In the rows, 128 means zero.
[ 97 191 178 119 133 121 119 170 145 121 121  98 123  93 169 198 152 130
 120 146  78  96 106 168 146 136 102 128 111 117 105  95 106 109 113  85
 141  87 128 113 134]
verup
[127 140 153 173  92  86 151 141 150  72 156  91 124 113 146 162 177 114
 128 148  89 119 140 126 118 112 159  84 129 148  87  74 130 158 155  81
 133 130  79 113 122]
misib
[146 149 152 160 109 136 158 136 133  92 147  79 149 115 127 150 157 121
 129 138 105 128 162  92 131 110 134 101 126 226  67  55  93 154 147  88
 141 149  97 135  79]
vege
[114 164 161 153 155 128  81 119 133 103 115 121  92 118 100 138  90 116
 157 131 113 116 113 148 156 104 153 139 147  81  85  89 138  98 144 151
  87  75 134  88 132]
misib
[125 160 156 144 159 113  97 122 128 106 124 115  82 120 101 131 100 105
 139 125  97 124 117 127 145 109 133 126 150  73 100  99 159 108 133 137
  77  75 118 103 132]
Kup
[106 162 134 135 159  98 108 100 133 107 108  88  85 106  76 138  80 122
 192 113  82 134 133 165 164 109 129 129 165 126 120 120 145  88 135 105
  97  62 126  86 128]
muze
[ 88 189 171 111 132 134 112 178 146 131 117 104 126  90 167 199 154 127
 117 147  86  89 106 153 151 138  94 136 115 108 107  99 114 112 113  89
 147  84 127 118 132]
verup
[105 190 169 105 143 118 109 170 136 125 120  89 134  91 188 194 133 144
  90 145  89  86 102 153 141 122  99 136 109  81  96 102 114 100  99  79
 116  79 114 123 133]
Kup
[137 152 158 164 104  83 162 137 149  66 164  81 112 136 129 131 164 116
 116 142  87 141 169 128 118 111 145  72 129 159  89  69 146 179 134  70
 135 135  95 109 101]
vege
[ 82 203 146  95 139 152  87 170 139 125 115 113 141 113 173 165 109 107
 108 145 137  93 141 142 132 124  99 140 132 106  99 103 112 135 136  77
 133  78 124 124 102]
Labos
[103 190 128 148 145 132 134  92 118 107 112 126 117 105 119 150 122 125
 211 165  51 106 147 164 119 131 190 112 161 130 130 140 126 173 151 114
 122 192  65  96 203]
sutur
[140 148 155 161 102 127 157 142 135  91 148  83 134 117 123 158 152 120
 134 137  94 122 154 103 125 116 131 104 127 229  63  47 101 149 146  71
 135 142 102 130  74]
vege
[136 146 163 163  96  76 150 149 137  72 162  83 119 135 141 157 159 125
 116 136  86 126 151 135 118 109 140  70 133 162  91  50 136 165 142  73
 128 129  96 109 122]
duzo
[119 127 155 153 104  93 160 152 143  73 162  82 120 128 152 137 182 108
 111 132  76 131 150 127 130  92 138  68 134 160  99  80 130 149 142  51
 134 139  95 127 121]
ginit
[ 95 185 164 106 141 114 105 166 142 127 119  92 136  87 187 190 141 148
  81 133  95  97 103 138 143 126  94 132 120  93  99 107 111 118 104  85
 122  76 110 126 137]
Kup
[140 128 153 161 106 135 147 154 132  96 146  83 152 121 141 166 165 125
 139 119  96 123 154 121 141  96 128  96 130 226  60  50  93 134 159  70
 136 153 100 136  99]
ginit
[120 167 169 135 146 127  84 116 122 102 125 118  84 119  88 127  90 114
 143 122 111 117 110 144 143 120 127 131 148 105  98  76 161  92 141 157
  87  69 131  93 132]
duzo
[113 149 153 125 170 118 109 126 142 120 111  97  86 104  84 125 107 122
 177 112  82 145 138 177 174  99 117 128 152 123 106 125 142  86 139  97
 103  69 116  96 138]
ginit
[137 140 139 169 113 121 146 145 132 100 145  82 148 114 144 174 167 127
 137 121  97 127 134  94 130 105 138  98 124 212  61  62 103 156 143  90
 120 159  96 137  92]
Kup
[ 71 184 163  95 141 173  96 179 135 124 112 108 135 108 182 162 121 114
 108 135 135  92 136 161 149 103  74 141 129 115  90 116 104 119 121  60
 144  89 128 137 103]
ginit
[117 162 170 148 147 125 106 120 127 103 116 114  73 125  82 137 112  94
 173 134  82 127 116 134 149 110 133 128 151  96 102  87 138 107 152 130
  93  75 141 105 128]
verup
[127 142 136 169 111 118 140 138 127 102 142  87 150 108 134 180 179 127
 130 117 100 116 150 101 132 118 145  97 135 235  61  61 102 135 140  93
 136 162 111 109  95]
sutur
[139 142 144 172 111 114 137 133 126 101 145  81 154 111 138 186 180 131
 128 126 102 119 149 107 124 116 137  95 132 217  56  68  90 136 146  92
 141 154 108 107 100]
sutur
[149 132 129 165  95 131 142 137 122  96 157  85 144 115 132 173 176 142
 130 123 110 113 142 101 115 119 132  96 141 218  62  75 102 156 151  84
 125 148 104 130  96]
Dunus
[113 149 159 131 157  97 111 100 131 118 104  87  90 111  83 132  95 131
 198 110  74 138 123 184 174 114 121 126 149 150 114 111 169  85 138 118
  97  53 124  97 140]
duzo
[ 87 187 150 105 124 174  95 151 126 118 119 107 129 109 176 173 127 121
 101 141 140  94 130 149 118 137  86 142 138 115  88 119 109 124 131  92
 124  74 120 123 118]
Dunus
[122 145 136 137 147 107 113  93 122 119 114  85  80 102  69 140 111 152
 191 110  81 133 129 173 158 122 118 132 169 124 112 151 159  88 136 104
  98  60 120  94 134]
Dunus
[130 158 138 137 160 105 104 113 141 130 110  90  81 108  71 143 102 130
 195 127  93 144 128 172 185 115 141 130 149 129 105 113 157  88 134 106
  91  73 138  90 145]
dilu
[ 75 199 156 157 132 130 136  83 102 111 148  98 123 122 100 140 104 127
 172 169  60 128 162 153 115  94 162 113 125 170 114 124  96 152 161 119
 131 191  76  96 173]
duzo
[ 98 192 138 161 129 142 131 104 127  96 117 128 110 106 116 153 107 125
 206 184  62 101 137 171 120 134 202 125 160 124 126 110 128 175 163 113
 108 189  57 101 189]
misib
[127 137 144 174 106 110 147 132 125  93 142  72 146 109 134 178 180 121
 131 125  94 124 150 103 127 120 140  93 135 229  63  64  99 119 142  84
 134 152 108 108  95]
sutur
[ 80 190 159 151 147 138 146  98 103 103 142 103 126 122 111 130 119 117
 177 170  51 128 165 166 141  87 160 116 132 161 107 128 106 150 165  95
 134 209  70 104 173]
ginit
[114 158 144 131 163  84 102 113 137 115 106  87  88 116  81 124  95 127
 184 120  78 142 132 167 167 111 143 123 163 116 118 123 165  99 144 103
  94  66 122  99 127]
Labos
[108 195 183 107 146 130 113 165 147 121 124  95 137  99 175 171 131 141
  90 148  99  81 119 160 150 139  90 133 108  97  92  90 127 105  89  93
 138  75 126 112 120]
vege
[137 152 140 159 100 101 150 156 136  93 150  75 156 123 128 163 161 118
 132 141  80 128 158  93 135 115 144  87 146 210  70  46 108 162 171  58
 130 152  92 129  86]
Labos
[ 87 206 167 101 142 160 101 159 139 115 114 103 126 104 175 160 105 101
 111 145 141  86 147 159 139 133  86 141 120 132  98 110 125 143 116  79
 142  80 116 127  94]
vege
[ 90 197 151 107 139 158  91 172 130 136 116 101 132 105 170 188 126 102
 113 151 149  93 123 146 150 124  99 152 115 123  93  99 118 118 128  95
 143  84 130 130 119]
dilu
[136 137 141 167  89  84 158 129 126  69 170  80 117 127 134 155 184 133
 113 137  80 123 143 127 102 124 144  75 144 147  96  89 149 158 143  77
 117 129  98 113 117]
Dunus
[100 195 124 151 142 136 138  86 122  90 125 112 107 109 114 144  90 125
 207 173  51  97 141 152 114 123 185 108 169 126 142 121 107 170 152  99
 102 194  75 103 185]
muze
[127 140 132 172 107 119 148 130 132  85 153  73 148 120 136 176 149 127
 135 118  99 123 152  96 120 100 141 100 131 220  76  49  80 131 157  96
 133 150 114 120  86]
muze
[ 91 177 183 105 148 130 114 179 137 127 123  90 137  90 179 178 146 132
  95 138  88  86 106 171 159 128  88 132 115 114  93  97 118  83 106  69
 140  86 110 124 140]
ginit
[ 99 191 177 113 131 122 111 173 141 126 117 101 127  95 167 197 148 129
 117 143  79  85 103 157 137 135 104 134 110 105 105  91 109 110 111  92
 134  85 127 124 140]
verup
[ 96 197 121 140 143 123 144 104 129 102 125 123 114 109 108 138 103 125
 209 171  46 108 155 155 114 139 197 115 163 121 143 113 134 187 165  81
 106 189  62 110 178]
Labos
[134 140 143 164  91  75 150 139 140  72 162  84 107 132 148 154 170 116
 108 130  87 135 146 113 107  99 147  70 133 146  96  74 136 164 135  61
 117 132  90 117 122]
Kup
[105 195 134 152 126 145 151 106 126 105 117 135 102 112 103 148 112 123
 231 174  34 116 141 164 117 127 188 112 152 132 150 130 104 189 157  96
 118 205  78 114 197]
verup
[ 87 172 179 104 153 133 102 182 140 128 123  96 143  99 191 181 151 138
  93 130  97  83 100 168 150 120  89 133 108  99  86  96 118 101 105  86
 141  86 120 130 139]
ginit
[ 81 186 148 104 127 165  96 152 113 118 118  98 123 109 175 176 121 129
 110 136 144  90 126 162 121 130  86 145 128 113  95 140 116 122 123  81
 132  86 124 130 105]
Dunus
[135 144 150 168  95  84 143 147 142  90 160  77 121 136 138 162 174 112
 128 141  93 129 143 120 127 104 150  80 122 156  86  66 138 144 142  84
 132 138 108 120 137]
dilu
[125 158 162 145 146 126  96 121 127 104 117 129  73 127  79 133 102  98
 177 123  98 131 124 137 142 102 141 134 142  87 103  93 139 112 152 146
  94  77 139 105 134]
verup
[ 62 193 145 110 144 147  90 157 138 116 116  89 127 104 175 182 109 110
 107 129 135  93 131 147 122 121  92 142 129 134 100 104 106 115 122  96
 128  84 128 119  98]
muze
[150 147 147 163 108 127 148 145 139  89 150  88 146 120 135 156 158 129
 134 133  98 115 150 109 144 113 138  89 125 224  68  50 113 160 130  86
 138 153 111 119  85]
vege
[ 71 203 147 102 136 164  95 165 138 127 110 105 139 103 185 180 112 125
 103 130 132 100 130 139 131 105  82 149 117 106  95 121  94 127 116  81
 130  85 129 134  96]
Kup
[107 196 141 144 138 141 140 102 120 101 123 117 121 111 111 145 104 135
 201 180  52 113 139 171 118 133 181 110 156 135 138 107 117 179 150 109
 111 178  65 107 196]
duzo
[121 164 149 140 159 106  92 125 134  99 122 116  91 124  86 118  89 105
 160 122 105 126 132 132 142 117 154 128 156  78  97  82 162 107 147 128
  84  72 121 100 125]
Labos
[104 135 149 131 168 103 112 118 140 115 114  92  82 106  82 126 110 129
 186 100  86 146 142 190 182 105 124 129 151 136 109 119 171  81 133  91
 105  71 118  94 133]
ginit
[ 86 198 144 157 124 133 138  80  85 108 152  98 120 115 101 146 118 129
 176 168  59 111 154 151 111 109 160 121 136 162 107 158 115 159 170 117
 130 204  64 106 174]
Dunus
[102 173 137 136 143 140 143 115 123 100 123 126 112 107 116 133 112 120
 213 162  52 107 144 175 133 118 170 115 155 133 135 129 131 177 159  78
 121 192  57 118 194]
ginit
[111 158 142 136 150 112 111 115 143 117 105 107  72 104  65 141 106 121
 212 112  79 152 130 167 179 110 130 131 150 131 120 128 145 108 144 106
 113  74 133  93 134]
verup
[105 159 146 137 152 116 113 112 137 123 105 108  77 106  67 146 106 125
 208 113  80 150 135 160 175 110 124 131 152 131 113 125 130 116 144 101
 111  75 135  93 125]
verup
[ 97 186 176 115 135 121 119 168 141 127 121  97 129  92 167 197 151 131
 122 141  79  87  96 156 145 144  99 133 106 101 105  93 110 113 111  81
 140  88 128 125 136]
verup
[111 156 134 130 155  89 116 118 144 118 113  97  94 110  72 124  89 119
 192 115  76 145 145 158 163 117 144 128 155 122 118 122 161 100 152  93
  98  65 112 101 123]
Labos
[ 89 188 183 109 146 118 107 160 146 129 126  88 145  98 179 181 135 150
  89 135  91  90 107 171 144 142  95 127 105 111  95  82 125  98 102 104
 123  71 126 113 142]
duzo
[ 93 187 179 105 141 132 106 161 140 129 128  92 143  87 185 188 144 149
  89 138 101  85  98 167 149 148  99 127 109 117  93  80 123 100 102 102
 134  72 120 119 137]
duzo
[ 82 191 175 120 137 125 103 167 145 121 114  94 137  82 182 197 140 141
  99 157 101  84  99 166 146 139 109 140 115  98  92 102 106  97 109  92
 131  79 110 106 131]
misib
[ 79 204 154 166 135 132 142  90 101 108 136 109 110 117  94 151 122 114
 204 179  44 126 155 153 132  89 170 117 132 167 123 140  90 166 161 114
 142 208  86 100 170]
verup
[ 65 198 154 112 141 144  96 144 128 115 121  86 133 102 184 175 107 106
  94 137 136  83 129 143 130 127  87 137 134 136 107 115  99 116 119  86
 135  90 128 127 103]
muze
[120 144 135 137 147 109 114  95 128 119 121  94  77 101  70 132 113 146
 182 111  85 135 121 176 156 130 126 131 164 132 104 142 170  85 136 106
  85  65 128  94 128]
Dunus
[ 92 184 172 111 133 126 109 174 147 131 120 108 127  95 172 199 151 142
 116 132  86  87 107 154 145 128  99 136 108  97 101  98 109 123 115  95
 141  83 136 126 132]
verup
[ 78 190 165 148 144 134 138 102  99 110 148  97 123 124 111 132 121 111
 164 174  54 124 169 164 145  79 155 114 129 152 106 139 118 143 168 103
 142 205  66 105 172]
ginit
[110 137 156 131 166 115 115 118 133 122 112  93  84 104  76 126  99 124
 184 106  89 140 134 180 180 107 109 133 151 139 103 125 150  72 137  84
 104  74 121 101 122]
ginit
[127 166 161 157 156 131  86 117 132  96 119 118  88 121  97 137 104 114
 151 140 119 114 117 147 147 107 157 136 150  71  91  82 145  99 143 158
  93  77 127  87 130]
misib
[117 190 141 147 138 151 150  95 130 102 123 122 112 113 106 126 102 123
 205 183  50 103 150 157 125 140 185 113 157 129 137 116 133 183 142 100
 120 184  62 114 187]
vege
[127 166 171 135 159 118 101 113 133 102 125 106  79 128  92 109  94 106
 147 134 102 118 133 140 141 109 126 126 142  88  99 105 163 117 130 135
  96  76 127 102 120]
vege
[ 74 204 144 157 128 129 136  87  98 108 137  97 115 118 111 147 107 121
 181 174  49 122 152 138 121  75 164 119 135 148 116 154  97 158 157  99
 131 204  65 111 174]
Kup
[ 69 201 157 111 131 169  92 174 142 124 112 111 119 101 167 187 121  94
 130 135 135 102 131 153 133 121  95 146 109 132  99 111  95 131 134  85
 146  86 132 129 104]
verup
[122 163 157 143 157 126 102 120 135 111 119 127  71 125  80 133 117  99
 175 126  91 128 122 141 144 113 137 128 143  91 110  92 146 115 141 142
  93  79 146  95 135]
verup
[116 192 166 110 139 124 102 175 135 142 126  89 138  90 175 200 144 128
 102 150 116  81  99 151 163 147 106 135 110 109  89  87 122 106 110  83
 142  89 117 125 154]
dilu
[137 157 154 147 154 124  83 126 133 119 128 115  86 132  91 138  98 105
 156 126 122 123 121 137 156 110 145 130 137  78  92  86 161  97 143 156
  92  81 142  99 151]
dilu
[114 197 142 140 136 141 148 102 130  95 127 126 108 111 113 123 103 119
 200 187  47  98 146 157 118 131 182 111 151 128 133 121 138 196 145  97
 113 191  66 116 178]
vege
[138 148 147 170  92 129 143 157 134  93 144  99 139 118 127 186 176 119
 154 123  97 125 144 104 132 114 139 102 127 223  73  45  98 168 162  99
 145 162 109 130  93]
verup
[142 143 147 168  93 129 153 153 132  90 139  96 139 118 126 179 171 114
 171 125  88 130 146 100 135 106 140  95 123 219  70  47  82 159 156  77
 141 153 104 130 102]
verup
[131 152 162 157 109  84 160 137 145  71 160  85 111 133 133 134 168 112
 116 139  82 131 161 120 119 108 138  76 124 155  90  71 143 172 131  77
 138 128  95 109 110]
vege
[129 152 142 155  89  78 153 147 150  60 159  87 123 128 142 141 161 115
 123 137  83 132 158 109 113 113 154  70 144 143 100  63 131 161 154  51
 126 135  92 115 108]
Labos
[ 74 197 140 165 149 116 131  80  91 110 137  99 121 116 110 157 129 130
 172 172  59 119 163 159 120  96 183 113 137 163 105 142  98 151 142 108
 136 208  86  77 174]
sutur
